Here is a tiny trained network, its code and every weight. The questions are about switching its units off for an input and a target symbol, where a switched-off unit gives its printed mean instead of its output.

import numpy as np


def w(rows, s, z=0):
    codes = np.array(rows[::2]) - 128.0
    scale = np.full(codes.shape[1], s)
    scale[-1] = z or s
    return codes * scale


def f(y):
    return y / 2 * (1 + np.tanh(0.7978845608 * (y + 0.044715 * y**3)))


def softmax(a):
    e = np.exp(a - a.max(-1, keepdims=True))
    return e / e.sum(-1, keepdims=True)


def log_softmax(a):
    a = a - a.max(-1, keepdims=True)
    return a - np.log(np.exp(a).sum(-1, keepdims=True))


def net(x, mask):
    ids = ['αβγεζλστψω'.index(c) for c in x.split()]
    T = len(ids)
    res = E[ids] + P[:T]
    u = 0
    for l in range(3):
        r = res
        for j in range(2):
            rows = slice(2 * j, 2 * j + 2)
            q, k, v = (r @ M[l][rows].T for M in (Q, K, V))
            z = softmax(np.where(np.tri(T) > 0, q @ k.T / 2**0.5, -1e9)) @ v
            o = O[l][rows]
            res = res + np.where(mask[u + j], z, o[:, -1]) @ o[:, :-1]
        u += 2
        y = f(res @ A[l][:, :-1].T + A[l][:, -1])
        res = res + np.where(mask[u : u + 8], y, B[l][:, -1]) @ B[l][:, :-1]
        u += 8
    return log_softmax(res[-1] @ U[:, :-1].T + U[:, -1])


Q, K, V, O, A, B = {}, {}, {}, {}, {}, {}
E = w([
[192,124,99,201],'α',
[178,138,144,158],'β',
[193,155,115,160],'γ',
[172,118,185,156],'ε',
[194,161,90,180],'ζ',
[159,147,163,133],'λ',
[107,114,207,105],'σ',
[169,6,164,252],'τ',
[47,163,84,97],'ψ',
[91,53,231,72],'ω',
],0.015)
P = w([
[110,145,85,61],'0',
[149,65,31,110],'1',
[47,166,114,180],'2',
[158,71,88,126],'3',
[32,156,151,201],'4',
[183,86,150,129],'5',
[28,131,211,209],'6',
[205,108,200,136],'7',
[8,182,141,202],'8',
],0.014)
Q[0] = w([
[153,59,78,109],'L0H1',
[170,110,100,193],'L0H1',
[46,150,47,93],'L0H2',
[101,193,2,47],'L0H2',
],0.0058)
K[0] = w([
[81,99,112,117],'L0H1',
[86,150,159,148],'L0H1',
[60,120,57,2],'L0H2',
[62,158,125,15],'L0H2',
],0.0084)
V[0] = w([
[255,118,179,114],'L0H1',
[79,197,213,71],'L0H1',
[207,162,248,174],'L0H2',
[65,134,203,83],'L0H2',
],0.0066)
O[0] = w([
[173,76,58,56,153],'L0H1',
[254,173,161,136,6],'L0H1',
[106,123,66,153,231],'L0H2',
[210,98,232,166,2],'L0H2',
],0.0073,0.0034)
A[0] = w([
[230,188,97,233,65],'L0N1',
[136,126,171,2,101],'L0N2',
[161,111,243,238,147],'L0N3',
[74,173,175,34,254],'L0N4',
[18,79,102,182,97],'L0N5',
[97,106,88,188,17],'L0N6',
[198,38,117,98,116],'L0N7',
[121,23,149,61,114],'L0N8',
],0.0077,0.0046)
B[0] = w([
[114,81,216,110,146],'L0N1',
[235,134,147,65,130],'L0N2',
[96,174,25,166,213],'L0N3',
[239,164,118,255,168],'L0N4',
[175,151,193,89,253],'L0N5',
[146,205,187,101,160],'L0N6',
[153,77,96,165,162],'L0N7',
[165,80,181,204,153],'L0N8',
],0.0073,0.0079)
Q[1] = w([
[245,103,32,113],'L1H1',
[187,37,130,99],'L1H1',
[108,150,114,105],'L1H2',
[167,208,74,70],'L1H2',
],0.011)
K[1] = w([
[66,104,72,195],'L1H1',
[94,81,142,254],'L1H1',
[185,99,130,173],'L1H2',
[135,35,143,151],'L1H2',
],0.0095)
V[1] = w([
[59,119,122,57],'L1H1',
[72,84,90,249],'L1H1',
[153,2,171,142],'L1H2',
[63,172,183,141],'L1H2',
],0.0071)
O[1] = w([
[187,81,134,109,3],'L1H1',
[70,83,148,2,215],'L1H1',
[116,62,125,225,113],'L1H2',
[153,108,166,82,125],'L1H2',
],0.0082,0.0052)
A[1] = w([
[127,183,54,47,73],'L1N1',
[30,143,66,66,51],'L1N2',
[71,166,5,134,106],'L1N3',
[142,53,99,126,101],'L1N4',
[97,255,158,94,164],'L1N5',
[159,16,165,216,104],'L1N6',
[53,19,145,55,1],'L1N7',
[211,250,127,71,39],'L1N8',
],0.0093,0.0099)
B[1] = w([
[10,189,71,159,124],'L1N1',
[102,254,217,72,130],'L1N2',
[64,120,185,92,185],'L1N3',
[167,120,200,42,169],'L1N4',
[79,71,105,172,254],'L1N5',
[92,187,116,85,188],'L1N6',
[41,176,142,180,185],'L1N7',
[141,46,57,203,134],'L1N8',
],0.0084,0.0071)
Q[2] = w([
[148,211,103,79],'L2H1',
[121,45,70,48],'L2H1',
[237,112,110,149],'L2H2',
[57,171,196,253],'L2H2',
],0.012)
K[2] = w([
[118,70,101,112],'L2H1',
[116,69,250,154],'L2H1',
[168,146,81,148],'L2H2',
[47,173,143,151],'L2H2',
],0.014)
V[2] = w([
[68,50,25,143],'L2H1',
[90,246,89,68],'L2H1',
[191,119,186,79],'L2H2',
[179,180,118,155],'L2H2',
],0.012)
O[2] = w([
[111,89,7,60,227],'L2H1',
[203,192,127,53,114],'L2H1',
[123,85,147,101,6],'L2H2',
[189,88,116,148,57],'L2H2',
],0.014,0.013)
A[2] = w([
[193,155,63,144,215],'L2N1',
[2,128,186,78,127],'L2N2',
[50,156,66,220,179],'L2N3',
[139,81,210,220,6],'L2N4',
[131,155,154,223,126],'L2N5',
[162,93,151,6,97],'L2N6',
[3,213,136,242,66],'L2N7',
[101,191,68,63,15],'L2N8',
],0.0064,0.013)
B[2] = w([
[79,144,192,71,177],'L2N1',
[188,161,96,205,198],'L2N2',
[88,137,171,123,252],'L2N3',
[198,186,5,66,139],'L2N4',
[151,124,166,113,162],'L2N5',
[140,111,104,190,147],'L2N6',
[213,85,104,92,221],'L2N7',
[223,63,182,188,166],'L2N8',
],0.011,0.024)
U = w([
[113,182,132,73,93],'α',
[174,155,71,165,3],'β',
[198,62,36,180,23],'γ',
[125,78,5,133,13],'ε',
[171,114,35,94,78],'ζ',
[119,64,72,42,141],'λ',
[111,19,144,123,211],'σ',
[107,240,2,210,179],'τ',
[27,179,147,51,225],'ψ',
[108,139,213,149,215],'ω',
],0.009,0.007)

Each question gives the input, a string of symbols that net reads in full, and the target symbol t.
The units are the heads (2 rows each of Q, K, V and O) and the neurons (one row each of A and B). Each row of codes is followed by its name. A weight is (code - 128) times the scale printed after its matrix; where a second scale follows, it is the last column's (O, A, B and U).
mask holds one flag per unit, layer by layer, with each layer's heads first. A switched-off unit (its flag False) gives its mean, the last column of its rows in O or B, instead of its output. The means were averaged over made-up inputs and are rounded, as every weight is.
A unit's drop is (log p(t) with every unit on - log p(t) with that unit switched off) / (log p(t) with every unit on - log p(t) with every unit switched off).
unit that matters most: the unit with the biggest drop
top k neurons: the k neurons with the biggest drops, biggest first
heads that matter: for each layer, one digit per head in row order, 1 if its drop is at least 0.15 and else 0, layers parted by /
input λ τ σ, target σ: heads that matter -> 11 / 10 / 10
input γ ψ τ σ ζ σ β, target λ: heads that matter -> 01 / 11 / 10
input λ α ψ ε ω τ, target ω: heads that matter -> 01 / 10 / 10
input ω ε ζ σ ε λ τ ε, target τ: heads that matter -> 11 / 10 / 00
input λ ψ α ε σ τ ψ ω τ, target σ: top 4 neurons -> (L1N8 L2N7 L0N3 L2N3)
input ζ σ τ, target ζ: heads that matter -> 00 / 01 / 10
input τ γ τ σ, target τ: unit that matters most -> L2N2
input β α τ ε α σ ω τ τ, target ψ: top 4 neurons -> (L0N5 L2N2 L0N3 L0N6)
input α α ζ ω τ α σ α σ, target α: top 2 neurons -> (L2N1 L1N2)
input λ λ σ ε α τ, target τ: heads that matter -> 00 / 10 / 00
input ζ ε α λ ε λ ε λ, target λ: top 4 neurons -> (L0N5 L0N3 L2N2 L2N3)
input σ λ λ α, target λ: heads that matter -> 10 / 10 / 01
input β τ τ β, target τ: top 2 neurons -> (L2N2 L2N7)
input λ τ τ τ γ ε, target τ: heads that matter -> 00 / 10 / 01
input α γ ζ τ τ, target α: top 2 neurons -> (L0N5 L2N1)
input α β ψ ψ τ τ, target ψ: top 3 neurons -> (L0N6 L0N5 L0N3)
input β σ λ, target ψ: top 4 neurons -> (L2N2 L0N5 L0N3 L2N1)
input λ σ τ, target σ: heads that matter -> 11 / 10 / 11
input σ τ ε ζ α β ε τ λ, target γ: unit that matters most -> L2N7
input ψ τ τ λ σ ε ζ τ τ, target ε: top 3 neurons -> (L1N8 L1N5 L0N4)
